Each row is followed by its class number.
[-170 -248   18 -131 -180  195  -52   65  155  102  167  268 -269   11
 -234   -4   35   42  244  162   46 -205   69  -73  -24   98   29  -38
  -59   33   88   19  -42  103 -145  -81 -216  106  -30   25  -61   48]
3
[-158  -55  -88 -295  172  -96   91  -70  194 -108  259   47   27  -43
 -101  -13   87 -120  -71  -83  -65 -352   96   58   53 -262  105  340
 -218   -8  154 -228  122   13  110   51 -231   71  135   50   26  -70]
6
[-190 -194   62 -268  171 -178  168 -203   23 -111  244  105  -70  -29
  187  245  184   34 -165   89 -287 -548  -59    4  -71 -112    3  242
  -95  202  -65   40 -200   83  126  -54 -235 -135  137   80  236  128]
5
[ 147   57   90   25  -30  197   22 -237   38 -110   21 -230  130  -40
   23  138  203   50   79   10  251  -77 -231   -5   73  122   -2  -45
  128   36 -174   14  -19  122  364 -154   31  204  -90   63  -59  -94]
2
[   3   47  224  166 -435 -210 -385 -351 -379  148 -763  374 -470   89
 -243 -425   -3  133  -85  -11 -482 -115  -98  -58  399 -187   25 -899
   79   14 -744   89  -49  -75 -330  243 -329 -304 -232   11   19  -66]
9
[-103 -109   86 -180 -195 -145   17  115   -3   96  314   71 -276   34
   20  224 -114  -31  -27  314  180 -341  -95  124   78   71 -165  -58
  150  172 -135  225 -307  134 -108  -24 -126  105   73   24   64  185]
11
[-215 -231   37 -110 -205 -159  -53 -283  528  270  254  370 -450   59
   -2  -73   32  163  287  -32 -134 -382  327  128  -46  224   82   68
 -182  -51   41  -58 -181  265 -264 -137 -264    9  272  120 -160   -6]
3
[ -45  -37  -26  -68  544 -319  -52  -38  -39 -198 -247  401  155  -58
  223  304 -193  -97 -507  185 -352 -598  -32   87  -51 -284 -117  104
  162  -13 -115   -3 -172   79  -72 -149  -37 -155   -9  315 -152  284]
3
[-402  151  -62   -5   92  -51  124 -318   30  158 -199  -51    0 -213
  273 -157  -43 -141 -327  208 -458 -452 -107 -170  -22 -164  170  -93
 -103  -21 -113   21 -284   20 -384  126 -147 -268  183 -252   76   25]
0
[  83   36  144 -109   50  206  121  -76   -4 -182  -18 -156  181  -16
   11  182  308   25  122  -54  238  -55  -99  -38  156   85    0   87
  137   25 -123  -23   38  104  290  -81  -27  164  -76  -18  -73 -129]
10
[  59 -194   82 -290  298  136  -98  114   76  -35  -63  -46  226  -33
 -192  -23   34  152  151  -90  117 -124   73 -244 -114 -328    0   41
  -19   -7   80 -236  161  -10   85   -5   56   44 -111   17 -165 -207]
12
[ 103 -200  104    9  214  213 -108 -157 -127  -58 -238   63   54    8
 -222  125   71  102  -63 -118   32  -88  135  -88  -99 -190  -20   56
  224  -92   45 -159  134   65  241 -121  155  -62 -270  174 -220 -184]
0
[-155 -163   62  -91 -171  -64   51  125   94   85  308   -9 -177   65
  -26   62  -58   -4   40  118   58 -206  -49   72   -6  206 -103   -6
   72   88  -64  143 -193  126 -173 -132 -113  108  111   34  -50  114]
4
[  -4  145  -98  -44  141 -249  139   83 -212 -160  -18  -16  219  -46
  101   63  -71 -125 -171  -66 -131  -57  -49   15   -1 -228  -59  -16
 -116  -79  -16  -62 -154  -92 -158   18  -14   47  -37  -76   65  157]
12
[ -18  125  -84  142   57 -217  -82  285  -56  -46 -177  196    5   70
 -178  -17 -158  -82 -257   66 -348  -90   77   29   23  -91  127 -209
   72  -86 -199  -61  -93 -230 -198  -26  -18  -64    2  -98 -257  142]
11
[  39 -163  161  -71   26  232 -141  -60   30   34 -134  -19  112  -19
 -160  -26  -35   25  185 -113  323  -68  187 -141  -76 -327   -5   36
   43 -191  127 -151  255  123  -16    0  174  -44 -250   96  -44 -175]
0
[-132  -57   72 -249  142  -56   37   86  179 -106  187 -167  -66  -91
  -51   52  130  110  -33  -72 -167 -287   87    5   31 -256   55  391
 -176   59   49 -227 -142  -48   60  -83 -100  -56  107  138  -96 -109]
1
[ -90 -223  -35 -478  -90  215 -192  173   99   84  114  227 -346   84
 -260  -23  -42  125  309  100    3  105   64  -55  107  242   43   19
   22  117   85   97  -93   60 -176  251 -169  298 -203 -106  223  -76]
8
[ -57   13  -31  -28  555  318  286  216 -380 -165 -181  176  319 -212
  209  475  242   58  151   57  -11 -163  -15  177 -125  423 -124  322
 -169   11  157 -113 -459 -157  319 -243 -394   48   37 -315 -174  -85]
9
[  18 -174  162  -34   38   94  -54  -94  -68  -38 -165   31    7    1
 -109  -50  -58   56  150   51   90   93  119 -135  -69 -232 -115   27
  106 -134   42  -76  205   53 -183   56  253 -132 -156  -25 -129 -119]
5
[ 178  -37  114  -19  225  107  -12  145 -323  -27  -31  147   80 -110
    4  279  117  106   30  235    8  -26 -219  -66 -111   69   64 -146
  147   -1  -84  163 -227   -7   92 -163  -41   48 -167  137 -117    6]
2
[-237 -118  138 -376  160  -50  103 -232  203  -62  245  130 -128 -120
 -110  111  277  134  119   13 -205 -512  115  -18   68 -233   88  345
 -147  -49    1 -222 -282   39  -53 -123 -281  -27  127   56  -74 -152]
5
[-220 -323  -20 -344    6 -143  -20   51   59 -138  318   63  -21 -135
  -40  217   14  113  204   80   -7 -366  -21  -91  -50 -364   32  397
  -79   80  109  -62  -52  117  -36  -22 -111 -122    1  171  -82   73]
2
[ 234  131    7  -13  263  174  205  -95 -146 -253  -70  227  285  -99
  -36  413  277  -61  -17  207  223 -233 -246  -38  125   79  -48 -175
  230  -24 -215   94 -180   16  301 -233  -61  245 -180  -81 -137   80]
8
[-199  198   40 -149  -87 -607  195   96  176 -169  134  -34   79  -52
  196  145   19  -81  -45  -79 -276 -563  -53   24  233 -549 -143  155
 -268  -60 -477   50 -456 -117 -328  -88 -159 -108  306 -329 -180  249]
4
[  18   34   44   -7  -59 -235   40   73  -44  -88  116 -127   27  -26
  265    6  115  -41  -57  -31 -121 -218  -96   53  106  -70   50   61
  -33   -3  -60   50 -195 -110  -79 -220    6  -47   95  115  -75   75]
9
[ -74   45  222   61    6  371  -11 -259  134 -148 -289 -396   66 -107
  174   95  411  152   19 -128   74  -74 -155 -172  -22 -167   50   -5
   37    2 -172    1 -360   83  245 -198  -12    8  154    6 -202 -295]
8
[-117 -194  151 -197   63 -167   -2  -34   49  -36  228  -53  -56  -27
   37  -23   91  147  -24 -171 -198 -329   15   38  -56 -366   88  183
 -179   35  -61 -195 -171   67   31 -100 -217 -161  286   32   35 -104]
9
[  56  -14   24  -49  128  118  119   11  -40  -67  111 -124  112  -60
   97   66  141   -4  -12   43  123  -60 -214  -38  -35   70  -23   79
   21   94  -56  107  -52  107  161  -97  -63  103  -19  -28  -41    3]
9
[  92  101  178   16   99  338   92 -164   24 -160   55 -148  112  -96
 -150  138  290  -24   93  127  233 -148 -212  -71   85   12   46  -28
   64  -42 -147  -47 -149   18  214 -209    6  162  -18  -59 -106  -91]
9
[ -42  -97  -60 -192   -3    1   58  357  -13  -18  286  -75   36  -53
   59   72  102   28   76   74 -248  -25   71  -36   44 -111   98  187
    0   47   55    5 -146 -154 -108   17  139  -95  -64  104  -51   69]
2
[   2  129  177 -119  155 -266  358  -76 -132  -22  126  203 -139  129
   61  121  127  -89  198 -265  -84 -171  343  295  111  324  260  135
 -137  -47   51 -158  -98  -27  -24 -129 -164  -22   60 -157   31 -147]
1
[ 186 -186   47  -59  154   32 -195 -101   19  -18  -82  148   91   68
 -179 -197  -64   59   99  -93  207   55   36 -129  -87 -156  -11 -157
   91 -105   48  -41  318   75   15   28  130   15 -136   35  -83 -152]
4
[  48   78   29    5   32 -117  116  152 -100  -22  -20  -59  -15   -6
  122   75  133    3 -102  -76 -140  -61  -11    3   72  -56  105  -23
   76   14  -75  -42 -227 -148  -51 -188   57  -64   35   58  -64  -24]
1
[-158 -109  157 -147  226 -176  109 -254  286 -122  249  489 -223 -153
   77 -153   93   -9   84  100  -67 -731  205  259  -39   43   67  236
 -388 -183  125 -226 -138  125 -316 -270 -424 -160  209   81  -73   66]
3
[  85   85   38  176   99  123   99 -135  -11  -72   76  -39  137  -51
   30  133  236 -109  -32  -15  165 -146 -146   30   15   48  -44    9
   38  -47 -140  -68 -205  128  195 -186  -40   31   43   16 -116   18]
1
[-212 -247   58 -372   24  -80  153  -14  134   65  151  154  -93    5
 -100  273   78  137   43   63 -231 -352  114  -29   64  -84   98  247
  -80  101   37 -185   13   26   31   26 -247  -41  174  -57   -9 -124]
11
[  88  -85  196   76  200   91 -180  -11 -197  144 -365  159  -33   59
  -10   75 -149   56   43  216  102 -146  189 -181    9 -301   30 -254
  276 -119  117 -115  167  -82 -246   10  206 -240 -337   50   36  -62]
10
[ -70 -333 -159 -393  -81  251   57   89  163  -52  -65  214   60  -20
   38  306  169   55   71  -87 -286   19  116 -251 -110  -57 -122  -51
 -202  247  313  212    9  231  147  229 -116  133  -57  -55   87  -32]
0
[  64  126   22   57    5 -133  107  -10   75  -80   13  -84    6  -23
  279  -80   84  -21  -74  -70 -126 -109    6   94  113  -11   68    3
  -25  -45 -103  -17 -129  -58  -97 -162   60  -38   99   -1  -40  -32]
8
[-202  -69   89 -230  191 -244   30  -36  -52  -49  212   45  -48  -26
  112   44  163   42  -56  -63 -148 -253    3   -8   15 -263  125  303
 -234  -40   78 -168 -206  -28 -104   53 -255 -193  198   52  154 -102]
5
[ -99   15   74   41 -308  -80 -107  137   78 -156 -102  -72    5   33
   50 -187  232  -36   20 -184   59 -158  -49  -43  134 -186  232  -16
  -96  -67   53 -208  112 -259  -27 -233 -179  -89  139  104  -35   15]
5
[ -33  -25   44 -115   90 -209   36  275 -100  -51  123 -116    8  -94
  257  155  120   73  134    1 -134  -54  -27  -63   51 -161   71  161
    3   64  145 -110 -295 -184 -259 -151   10 -181   31  156  -60   49]
7
[-259 -340  114  -54 -107 -182 -243  194 -132  166  232 -203  -49   61
  -92   55  278   -4  507   43  110  114   19 -170   38   15   42  476
   83  108  281 -207  167 -125 -192  316 -134 -306  -22  159  -86  113]
0
[ 102  139  -34   16   27 -212  -14   18   44  -90  -93   57   13  -69
  112   74  100  -31  -62  -11 -193  -75   20   91  119   91  -21  -49
   33  -29   15  -43 -195 -117 -141 -104   -1   72  -10  101 -102   67]
0
[ -30   42   88  -81 -214  212  -19  -80  136 -144  -91 -203  146  -10
  -17  158  114  -18  -45   19  181 -163 -228   15  122  138  -89  -97
  164  161 -251   82 -151  150  345  -82  -74  252   24 -142   64  -11]
3
[  56  116  -41  -19  103 -159   18  199 -109 -230   59 -141  105  -18
  368 -109  309  -40  -63 -227   54   41 -146  -25   94  -48   98  153
 -122   46   35   -6 -256 -175  -11 -178   27  -59   25  222  112   40]
9
[-117   38   51  -54  188  355 -225 -512  234  -57 -600   50   -1  -62
 -166 -430 -163  117 -101 -228  133 -110  101 -173 -144 -105   51 -296
  -58 -155  193 -239  172  104   -7 -108  -29 -110 -111  -66 -224 -169]
4
[  -7  145  -58   78   41 -147  -61  262 -139  -65  -68   99  124  -31
  147   85  137  -41 -125   95 -165  -17  -37  -32   78 -253  151  -22
   25 -115  -34   94 -233 -258 -133  -52   -5  -71  -56  141  -30  117]
6
[ -13  160   -7   51 -281 -180   88  421  -21 -429  242 -485  171   60
  450  -17  239   38 -150 -254   -4  -49 -320   -7  279 -338   36   87
   83  183 -441  211 -183    2  199 -139  136    5  268   53   71  136]
2
[ 152    6  -31  -91  141  150  155  -64   26  -37  114  119   70  -77
  -67  316  251  -52   69  -32   49  -57  -33   46  -34  183  -10  144
  -38   68   45   53  -88  140  344  -94 -152  234   10  -36 -130  -68]
4
[  91   61   88  -36   17  187   88 -277   19 -142   -4 -104  -38  -84
  -63  127  224  102   71  149  108 -158 -155   -2  144  201  -84  -63
  132   90 -110  -55 -129   55  246 -154  -70  225  -14  -91 -146 -129]
11
[ -22  -82    1 -370  244  -60   33   71  291 -119  294  -35   80 -126
  -21   77  129   87  113   15  -13 -256  121  -55  -10 -206   96  337
 -302   80  141 -346   38   90   21   99 -125   67   88   94  -56 -194]
5
[  19   98 -172 -252  128 -549 -223 -412  402  112   34  233  183   67
  571 -245  121 -221   61  119  168  -80 -121   96  122  395  -27  231
  -36  -25  330  257  -53  -34 -150   28  -80  357 -138  457   88  148]
8
[  93  152   -7    5  -44 -195  -35  114  -27 -137  -48 -149    3  -38
  286   23   75   32 -143  -12 -133  -57  -95   10  146  -84  -12  -69
  103   96 -122   48 -271  -65  -56 -121   93  -17   12   77  -46   74]
10
[ 196   83  101 -123  167   72   92  -41   69  -61  119 -248  152  -71
   60  160  242   28    2  -19  280 -244 -175   59  102   50   35   58
   76  122 -230 -211 -133  112  296 -112 -102  225   13  -23  -94 -146]
9
[ 114 -173  124  -21  149  157  -92 -131  -37  -40 -122   -5  156  -26
  -19  -81   44   24   84  -45  189  -96  -29 -182  -63 -193  -59 -112
   63 -117   57   -5  249   92   13  -45  130  -78 -166   92  -58 -127]
0
[ 115  -22  -19    2  170  117  -48   28   60 -118  -67  -69  203  -47
 -192  -54  -39   58  -14 -200  186  -64    4 -132  -82 -337 -131  -94
    5  -93  -56 -116  133   46  165 -126   59   40 -145   24  -97  -63]
7
[  27   48   12  -53  -85 -193   18  -18   58  -11  -30  -78 -111  -19
  108   39    6  -23  -83 -138 -145 -182   83   66  120   33    5   46
   93  -42    2 -130  -80   11 -154 -195   87   25   33  102   31  -21]
6
[-247 -189  -16 -524  -96  -63  -71  146  258   35  165  -28 -171   11
  -98  124   68  115  218  -80  -33 -164  -47 -108  -21   14    0  145
   82  263  -53  218 -394   39   -8  -67 -196  249  -43   95  -69   30]
7
[ 217  -48  227    8  238  111 -121 -250  -32 -124 -140   42  171  -57
  -76  -81  139   55  192  -84  133  -90  141   36  -18   23   27  -37
   -7 -202   42 -234  107    2  123 -167  106  -41 -155  227 -220 -263]
11
[ 104  123   -5 -225  -24 -201  102  153  -25  -84   27 -235  -23   23
 -101   18 -146 -132 -216 -193   25 -196   39  108  182  -27 -200   36
  101   30  116 -109  122 -194  111 -222   62  245  -97    0  102   30]
7
[-110  216 -126  194   -3 -112   34  -25  -56 -137 -119  119  -11  -67
  207  150  -36 -173 -295  -20 -168 -282  169  184   32 -183  -52  -21
 -200 -236   29  -52 -416  -45 -237  -87  -66 -127  -49   50   -9  254]
6
[-149 -278  102 -315  147 -113   63  109 -125 -161  265   63    2   23
 -358  200  148   90  163 -280 -265 -154   26 -167 -178 -247  111  242
 -136  -30  -17  -57 -143  -33  130 -225 -175  -10  103   57 -126  -35]
10
[ -62  -60  105 -274  146 -114  -99 -255  132 -121  141   -6   23   32
 -172 -238   73   59   31 -239 -186 -285   48  -26  -48 -307  139   52
 -186  -31  100 -196  -48  -72  190 -153 -210   52  104  -30  -52 -143]
11
[ 209  -17  -24  190  125  114 -305 -141  -72  -61 -260   -5  158  -84
  -34 -184  -78   72   69  -29  180  114  -11 -142  -38 -362  -49 -131
   25 -271  113   -2  265   20  -13   53  209 -186 -331  136 -201  -92]
2
[ 208  -75  265   18  -68  129   20 -589  664 -165 -216  131   90  135
  193 -242   16  218   39  156  374 -280   12  -32  199   22 -229 -361
  381   77 -117  104  377  319  194 -357  388   80   48   38 -439 -193]
11
[-257 -113  235 -130   43  397  149  350 -143 -273  133   32  127  -59
  -14  277  250   19   28   45 -340 -501  253   93   17 -467  398  234
 -151   52 -165 -372  -82   44  257   88 -255 -202  255 -179  -55  -28]
2
[  97   74  128   75  172  186   75    6  -39 -138   -5 -129  183  -69
  194   96  247   11   50   70  282 -155 -189  -11   50   95  -35   96
  -21   14  -24  -61  -50   55  150 -174  -73   59  -29   28  -49  -34]
12
[-190 -187  154   30 -355 -106 -157  116  -48  160  223   64 -379   89
 -229  108 -105 -127  168   21  -16 -336  172  189   91  190   74  119
  191  -45  -73 -127 -131  174 -270  -30 -139 -124  131 -114 -227  137]
4
[-116 -158   41  -11 -221  348  -45  -67  158   53  300   20 -229   90
 -343   89   59  -39  200  170  143 -155   37    3   23  229  -84  -72
   56 -113   74  144  -86  117   -5  -79  -56  273 -120  -16   -9   50]
2
[  32 -165  132  -17  100  124  -61   13  -93  -20 -151   -8   48  -18
 -143  -45  -63  113   75  -44   11  -37  125 -113  -68 -347  -37   19
  142 -185   34 -180  130  -48  -91  -98  169 -137  -76  -67 -191 -144]
11
[-121 -282  -46 -354   58   25  -33 -286  209 -152  141   60    5  -79
  181   -4   98  150  -19  118 -172 -370  -70 -101  -84 -305   18   82
 -171  165    3   49  -93  149   77   85 -194   83    3   61  224  -47]
10
[ -59 -147  -27 -218 -153  129 -121  295   38  -91  330 -293   37   88
  121  320  238   41  291  -49  187  -54  -63   17  133   -9   37  423
   39  300   60 -219 -254  -64  356 -170  -15  263  -86  374  -30   66]
6
[  12 -163   25 -128    4 -262 -112  217   11   13  442   24 -132    6
   80    0   38   66  167  -36   13 -178  104   51  119 -167   -3  363
 -177   25  189 -159  107  107  -39   19  -80 -135  123  181  -28  -60]
6
[ 112 -191   21 -182   63   31  -64   61  -22 -213   11   19  122  -24
 -493  239  -27   60  104  -19  222  -99   48  -63   24 -114 -140    1
  321  -34  -68 -259   14   13  143  -89  185   81 -112 -121 -389  -78]
11
[ 161  110  -64  184   36  -63  -42    6  -54  -66 -129   76   42  -22
  161   -9  107   11 -206   -2 -118  -25  -40  -71   44 -100   12 -288
   95  -80  -84   91 -245   -5 -143 -141  157  -82 -115  120 -110   89]
9
[ 158   19 -204   66  398  -18 -163  500 -289 -398  276  -38  280  -97
  145 -106 -223 -379   22  494  674  220 -306  245   23  -16 -338  251
 -253  -45  538   46  573 -303  -54  244 -162  253 -203  595   58  369]
5
[   3  -87  165  -34 -116 -289 -666 -287  188  135 -641 -172  289  166
  168 -432 -247  176    1 -475 -212  145  -99 -208  -39 -545  118 -246
   21 -140  -84  -30  204  -97  -63  119   92 -388  -58    4   17 -103]
0
[-125  -63  -88   91 -137 -176 -115  203   76   -1  344 -191  -90   24
 -303  -85  -75  -70  -75   58   75  -54 -158  -48    4  -52  -30  -23
  113   34 -131  106  -71   24 -137  -26   -6   -1   22  173 -141  171]
9
[  37 -116  180   34   39  -61  450   97 -128  320  234 -265  -73 -113
   11  531   71  123  -79   62 -300  284  -25 -188 -454    1 -253   43
   68   60 -107   61 -530  258 -396 -114  275   15   99  -10  256   81]
12
[  21 -125   -8 -156  195  -72   20   86   98 -136  360   -1  -52 -100
  159  -28   20  151  108  -48 -129 -199  106   49    5 -294    4  295
 -214   23  146 -101  -24   87  -24  -35  -54 -128   80   88   -6  -79]
7
[ -49   -2  -35   86   31  479  247 -334  130 -102 -125 -250   63 -171
  203  157  421   50  -66  104  -22   10 -171  -82   81   30 -208  169
  108   72   81 -289 -310   41   99 -166   22   39   65 -162  -74  -94]
10
[ 120  132   86  150  -43  260   33 -196 -143 -312 -141 -125  265 -126
  179   84  273   38  -61  -85  249 -195 -206    0  159 -127  -18 -179
  164  -82 -238 -159 -238  143  267 -308   41   -2  -41   91 -216   31]
3
[ 143 -147  121  -50  154   35 -277 -203   97  -71  -92 -160  235  -71
   71 -261  -35   26  324  -84  203   37   15 -220  -19 -364 -147   64
  -41 -187  362   65  361   70  -83   44  210  -85 -244   61   47 -251]
3
[-155  -21   70 -177  168 -230   72  -24  124  136  259  236 -119    3
   41  -89   52 -122 -106   84 -180 -524  142  221   28   45  194  288
 -313  -36  -31 -295 -113   -8  -62  -15 -383   27  217  -22    7  -87]
3
[-104  -58  161 -199   94  -43  157  108  -12  268  -16  129 -157  -47
   98   91  153   46  191    3 -275 -207  203   22   36   26  138  239
 -198  -98  296 -217 -147 -272 -225 -260 -206 -162   75  -65 -175 -149]
6
[-238 -131 -111 -283  360  -84  143 -120  156 -102  114  399  100 -142
  -82  263  200  161 -184  -20 -211 -537   88 -172  -21 -595 -162   88
 -169   83  -54 -102 -350  256  127  141 -357  -58  226 -203  312 -149]
3
[ -94 -125  -26 -161  221 -121  141  -95  -57  -10  312  298  -97 -136
  -54   99  225   54   96  -31 -247 -320   96  -11  -86 -234  180  313
 -325 -152  131 -122 -181   30 -144   -8 -370  -61  113 -142  140 -112]
4
[ 402 -490  103    1  308  314 -242   30 -170  218   53  475   92  105
  105 -135   77   26  211  261   73   73 -194 -334 -113  -36   79 -242
   54 -154  260  128  524   98 -169  -73  106 -190 -378  302   76  -77]
10
[ 337  251 -297  280 -240 -308 -355  495  129 -259   32 -334  125  -78
  529 -329   41 -344 -390   25  472   80 -381  156  464  148 -180  234
   16   52  128  102  480  127 -102  192   71  122 -152  421   -7  121]
0
[ -34 -370   91 -114 -336 -533 -246  520 -180   21  140 -255 -113  181
  -29  125 -106  125  -15  172  -64    0 -373  -95   -9 -178 -115 -225
  368  329 -387  395  -62 -200  -60  106  -78   15  212   -1  -85  146]
8
[-137  -80  -45 -239  -18 -109  -16 -108  264 -135  259 -125   17  -57
  -37  105  199  147   98  -46  -53 -166  -27  -80  135 -241  -24  299
  -85   46   74 -107  -86   70  123   10  -62   99  117  161  -63 -116]
2
[ 122 -203   54 -171  309   62   -1 -122  -29   -6   35  -36  201   68
 -386   51  -41  -42   76 -186  103  127   84 -199 -164 -159    9   89
   29 -225  154 -113  315   71   41   48  231   58 -175  -10  -99 -213]
9
